Here is a tiny trained network, its code and every weight. The questions are about switching its units off for an input and a class, where a switched-off unit gives its printed mean instead of its output.

import numpy as np


def w(rows, s, z=0):
    codes = np.array(rows[::2]) - 128.0
    scale = np.full(codes.shape[1], s)
    scale[-1] = z or s
    return codes * scale


def f(y):
    return np.maximum(y, 0)


def log_softmax(a):
    a = a - a.max(-1, keepdims=True)
    return a - np.log(np.exp(a).sum(-1, keepdims=True))


def net(x, mask):
    res = np.array(x, float).reshape(1, 2) / 4 @ E
    y = f(res @ A[0][:, :-1].T + A[0][:, -1])
    res = res + np.where(mask, y, B[0][:, -1]) @ B[0][:, :-1]
    return log_softmax(res[-1] @ U[:, :-1].T + U[:, -1])


A, B = {}, {}
E = w([
[154,183,144,116,134,210,42,212,97,187,60,146],'x0',
[254,130,174,12,154,119,111,125,229,124,113,46],'x1',
],0.01)
A[0] = w([
[227,131,246,3,201,125,99,135,235,157,76,43,74],'N1',
[59,117,72,162,100,116,153,97,86,124,162,178,251],'N2',
[169,93,141,89,130,89,167,97,175,82,152,69,247],'N3',
[91,114,54,193,130,121,154,103,68,97,155,150,241],'N4',
[147,222,179,110,128,211,33,216,107,214,36,125,153],'N5',
[130,201,144,161,113,171,72,167,102,196,71,129,254],'N6',
[88,145,82,180,97,102,161,142,92,122,153,181,136],'N7',
[155,74,130,102,151,70,158,79,185,93,193,55,227],'N8',
],0.0072,0.0027)
B[0] = w([
[155,208,123,173,119,132,234,175,186,1,203,3,248],'N1',
[38,127,156,158,96,165,139,130,113,157,197,194,197],'N2',
[107,192,184,145,138,86,68,99,208,56,158,98,191],'N3',
[50,109,200,189,63,177,161,150,97,180,165,161,194],'N4',
[173,134,46,65,232,219,90,174,82,132,90,124,227],'N5',
[148,103,116,94,182,247,83,125,80,164,102,160,196],'N6',
[95,81,132,165,87,150,171,161,87,209,171,137,181],'N7',
[111,158,196,93,113,100,91,78,183,120,155,82,196],'N8',
],0.0081,0.017)
U = w([
[149,97,138,138,92,115,122,66,127,134,55,157,157],'0',
[150,39,63,138,57,86,133,120,124,124,77,107,17],'1',
[192,41,87,139,53,49,173,99,96,117,19,119,5],'2',
[124,51,68,102,167,177,41,104,70,191,2,175,179],'3',
[62,50,156,194,31,158,181,124,87,187,190,170,176],'4',
[145,85,59,146,89,77,154,105,124,122,63,123,39],'5',
[196,166,45,124,155,177,143,202,139,90,116,63,85],'6',
[116,166,198,140,83,35,119,44,216,81,163,68,211],'7',
],0.0065,0.0033)

Each question gives the input, the list of numbers given to net, and the class t.
The units are the neurons (one row each of A and B). Each row of codes is followed by its name. A weight is (code - 128) times the scale printed after its matrix; where a second scale follows, it is the last column's (A, B and U).
mask holds one flag per neuron, in row order. A switched-off neuron (its flag False) gives its mean, the last column of its row in B, instead of its output. The means were averaged over made-up inputs and are rounded, as every weight is.
A unit's drop is (log p(t) with every unit on - log p(t) with that unit switched off) / (log p(t) with every unit on - log p(t) with every unit switched off).
The circuit of an input: a set's keep is (log p(t) with only the set's units on - log p(t) with every unit switched off) / (log p(t) with every unit on - log p(t) with every unit switched off). Starting from all 8 units, units are removed one at a time, each time the one whose removal leaves the highest keep (on an exact tie, the one counted first), for as long as the keep stays at least 0.8.
circuit, biggest first: the units of the circuit, biggest drop first
unit that matters most: the unit with the biggest drop
k most important neurons: the k neurons with the biggest drops, biggest first
drop of u: that unit's drop, to one decimal
input [7,-7], class 3: unit that matters most => N5
input [1,8], class 7: 3 most important neurons => [N3; N8; N6]
input [7,0], class 3: circuit, biggest first => [N1; N6]
input [7,-8], class 3: 3 most important neurons => [N5; N6; N1]
input [1,5], class 7: circuit, biggest first => [N6; N3]
input [5,-6], class 3: 3 most important neurons => [N1; N5; N6]
input [6,0], class 3: 2 most important neurons => [N1; N6]
input [-1,1], class 7: 2 most important neurons => [N5; N6]
input [0,0], class 0: 2 most important neurons => [N1; N5]
input [7,-2], class 3: drop of N1 => 0.2
input [4,-4], class 3: drop of N1 => 0.3
input [-1,8], class 7: drop of N3 => 0.0
